Below are the code and all the weights of a small trained network. Each question names an input and a target symbol and asks about switching units off, where a switched-off unit gives its printed mean instead of its output.

import numpy as np


def w(rows, s, z=0):
    codes = np.array(rows[::2]) - 128.0
    scale = np.full(codes.shape[1], s)
    scale[-1] = z or s
    return codes * scale


def norm(h):
    return h / np.sqrt((h * h).mean(-1, keepdims=True) + 1e-5)


def f(y):
    return y / 2 * (1 + np.tanh(0.7978845608 * (y + 0.044715 * y**3)))


def softmax(a):
    e = np.exp(a - a.max(-1, keepdims=True))
    return e / e.sum(-1, keepdims=True)


def log_softmax(a):
    a = a - a.max(-1, keepdims=True)
    return a - np.log(np.exp(a).sum(-1, keepdims=True))


def net(x, mask):
    ids = ['ΣΨαβδεηθμξπ'.index(c) for c in x.split()]
    T = len(ids)
    res = E[ids] + P[:T]
    u = 0
    for l in range(3):
        q, k, v = (norm(res) @ M[l].T for M in (Q, K, V))
        z = softmax(np.where(np.tri(T) > 0, q @ k.T / 2**0.5, -1e9)) @ v
        res = res + np.where(mask[u], z, O[l][:, -1]) @ O[l][:, :-1]
        u += 1
        y = f(norm(res) @ A[l][:, :-1].T + A[l][:, -1])
        res = res + np.where(mask[u : u + 4], y, B[l][:, -1]) @ B[l][:, :-1]
        u += 4
    return log_softmax(norm(res)[-1] @ U[:, :-1].T + U[:, -1])


Q, K, V, O, A, B = {}, {}, {}, {}, {}, {}
E = w([
[128,116,91,86],'Σ',
[37,200,38,108],'Ψ',
[93,113,170,193],'α',
[125,115,141,179],'β',
[55,171,90,136],'δ',
[52,108,122,93],'ε',
[150,9,154,133],'η',
[83,145,117,186],'θ',
[78,24,230,149],'μ',
[90,127,145,165],'ξ',
[101,123,135,161],'π',
],0.015)
P = w([
[231,131,156,24],'0',
[2,105,189,214],'1',
[68,92,137,170],'2',
[69,94,139,164],'3',
[63,107,104,156],'4',
[66,93,132,172],'5',
[71,99,117,172],'6',
[62,100,106,166],'7',
[100,81,115,178],'8',
[90,89,106,171],'9',
[88,98,95,155],'10',
[126,77,100,178],'11',
[104,89,110,166],'12',
],0.0056)
Q[0] = w([
[3,178,99,186],'0.h0',
[113,74,52,49],'0.h0',
],0.0062)
K[0] = w([
[206,150,151,100],'0.h0',
[8,148,127,81],'0.h0',
],0.013)
V[0] = w([
[15,193,254,67],'0.h0',
[127,60,128,145],'0.h0',
],0.0068)
O[0] = w([
[112,75,223,130,155],'0.h0',
[2,140,106,164,252],'0.h0',
],0.0084,0.0028)
A[0] = w([
[76,125,163,254,5],'0.n0',
[19,60,118,106,62],'0.n1',
[74,9,142,158,233],'0.n2',
[125,13,41,70,148],'0.n3',
],0.0084,0.0019)
B[0] = w([
[158,208,46,94,187],'0.n0',
[186,86,119,120,210],'0.n1',
[2,95,121,64,254],'0.n2',
[69,40,143,114,176],'0.n3',
],0.007,0.011)
Q[1] = w([
[254,12,170,53],'1.h0',
[95,67,170,153],'1.h0',
],0.011)
K[1] = w([
[1,41,20,150],'1.h0',
[189,101,73,182],'1.h0',
],0.0098)
V[1] = w([
[188,30,149,254],'1.h0',
[210,140,245,101],'1.h0',
],0.0079)
O[1] = w([
[33,123,2,195,39],'1.h0',
[250,67,11,10,3],'1.h0',
],0.0086,0.0043)
A[1] = w([
[129,197,162,183,5],'1.n0',
[249,69,125,67,122],'1.n1',
[137,120,153,101,54],'1.n2',
[105,158,187,115,163],'1.n3',
],0.014,0.0012)
B[1] = w([
[114,227,129,12,165],'1.n0',
[142,147,9,44,197],'1.n1',
[80,217,89,254,136],'1.n2',
[205,125,93,137,254],'1.n3',
],0.0084,0.0036)
Q[2] = w([
[2,202,129,103],'2.h0',
[135,189,147,107],'2.h0',
],0.0072)
K[2] = w([
[254,110,157,58],'2.h0',
[175,160,108,82],'2.h0',
],0.0091)
V[2] = w([
[117,54,236,108],'2.h0',
[80,151,115,1],'2.h0',
],0.0074)
O[2] = w([
[154,82,205,13,242],'2.h0',
[235,2,134,167,252],'2.h0',
],0.0092,0.0036)
A[2] = w([
[124,127,68,60,110],'2.n0',
[101,171,34,155,14],'2.n1',
[195,120,147,169,39],'2.n2',
[255,46,69,126,253],'2.n3',
],0.0078,0.0023)
B[2] = w([
[177,108,186,147,175],'2.n0',
[130,138,129,183,148],'2.n1',
[110,254,119,104,81],'2.n2',
[119,163,189,214,253],'2.n3',
],0.013,0.0024)
U = w([
[143,151,162,181,116],'Σ',
[186,168,227,59,197],'Ψ',
[127,136,166,27,30],'α',
[61,121,52,173,169],'β',
[206,89,70,39,252],'δ',
[142,100,203,138,30],'ε',
[6,210,161,105,118],'η',
[144,88,52,152,143],'θ',
[66,36,87,29,54],'μ',
[158,71,180,183,123],'ξ',
[144,126,166,190,74],'π',
],0.012,0.0033)

Each question gives the input, a string of symbols that net reads in full, and the target symbol t.
The units are the heads (2 rows each of Q, K, V and O) and the neurons (one row each of A and B). Each row of codes is followed by its name. A weight is (code - 128) times the scale printed after its matrix; where a second scale follows, it is the last column's (O, A, B and U).
mask holds one flag per unit, layer by layer, with each layer's heads first. A switched-off unit (its flag False) gives its mean, the last column of its rows in O or B, instead of its output. The means were averaged over made-up inputs and are rounded, as every weight is.
A unit's drop is (log p(t) with every unit on - log p(t) with that unit switched off) / (log p(t) with every unit on - log p(t) with every unit switched off).
The circuit of an input: a set's keep is (log p(t) with only the set's units on - log p(t) with every unit switched off) / (log p(t) with every unit on - log p(t) with every unit switched off). Starting from the 12 units with the biggest drops (on a tie, the unit counted first), units are removed one at a time, each time the one whose removal leaves the highest keep (on an exact tie, the one counted first), for as long as the keep stays at least 0.8.
units of the circuit, in order: the units of the circuit, biggest drop first
most important unit: the unit with the biggest drop
top k neurons: the k neurons with the biggest drops, biggest first
drop when u is switched off: that unit's drop, to one decimal
input ξ η Ψ π η δ η η δ, target ξ: top 4 neurons -> 0.n3, 2.n3, 0.n2, 1.n1
input θ η δ β Ψ, target θ: units of the circuit, in order -> 0.h0, 0.n2, 1.h0, 2.h0
input Ψ ε Ψ δ δ η δ ξ η η ξ δ, target Ψ: units of the circuit, in order -> 1.h0, 0.n2, 0.h0
input ξ α θ η η η α Σ δ β π, target ξ: most important unit -> 0.h0
input β η η Ψ η μ ε β Ψ β, target β: units of the circuit, in order -> 0.h0, 0.n2, 1.h0
input μ θ μ η β, target μ: units of the circuit, in order -> 1.h0, 2.h0, 0.n0
input θ Ψ ε δ, target θ: units of the circuit, in order -> 0.h0, 0.n2, 1.h0, 2.h0
input ξ δ Ψ π Ψ δ η α η δ θ θ, target ξ: top 2 neurons -> 2.n3, 0.n3
input η Ψ δ β η η δ Ψ η θ, target η: units of the circuit, in order -> 0.n2, 1.n0, 0.n3
input δ η δ Ψ η Σ β, target δ: top 2 neurons -> 0.n2, 1.n1
input ξ η η β η Ψ Ψ, target ξ: top 3 neurons -> 2.n3, 0.n2, 0.n3
input δ β η η π ξ, target δ: units of the circuit, in order -> 1.h0, 0.n2, 0.h0
input δ θ ξ, target δ: top 3 neurons -> 0.n2, 1.n1, 0.n0
input η θ Ψ θ η Ψ π, target η: most important unit -> 1.h0
input η π Ψ α, target η: top 2 neurons -> 0.n0, 1.n0
input η ε η η η δ η δ δ η θ, target η: top 3 neurons -> 0.n2, 1.n0, 0.n3
input β η μ μ ξ ξ η Ψ α, target β: top 2 neurons -> 0.n2, 0.n0
input θ η μ δ δ, target θ: top 3 neurons -> 0.n2, 0.n0, 2.n3
input ξ θ Ψ, target ξ: top 2 neurons -> 2.n3, 0.n3
input η π η δ δ μ μ ξ, target η: top 2 neurons -> 0.n3, 0.n2
input β η η η η μ Ψ, target β: most important unit -> 0.h0
input η η η η ξ π, target η: top 2 neurons -> 1.n0, 0.n3
input Ψ Ψ θ β, target Ψ: drop when 0.n1 is switched off -> 0.2
input Ψ β η α, target Ψ: drop when 1.n0 is switched off -> 0.0
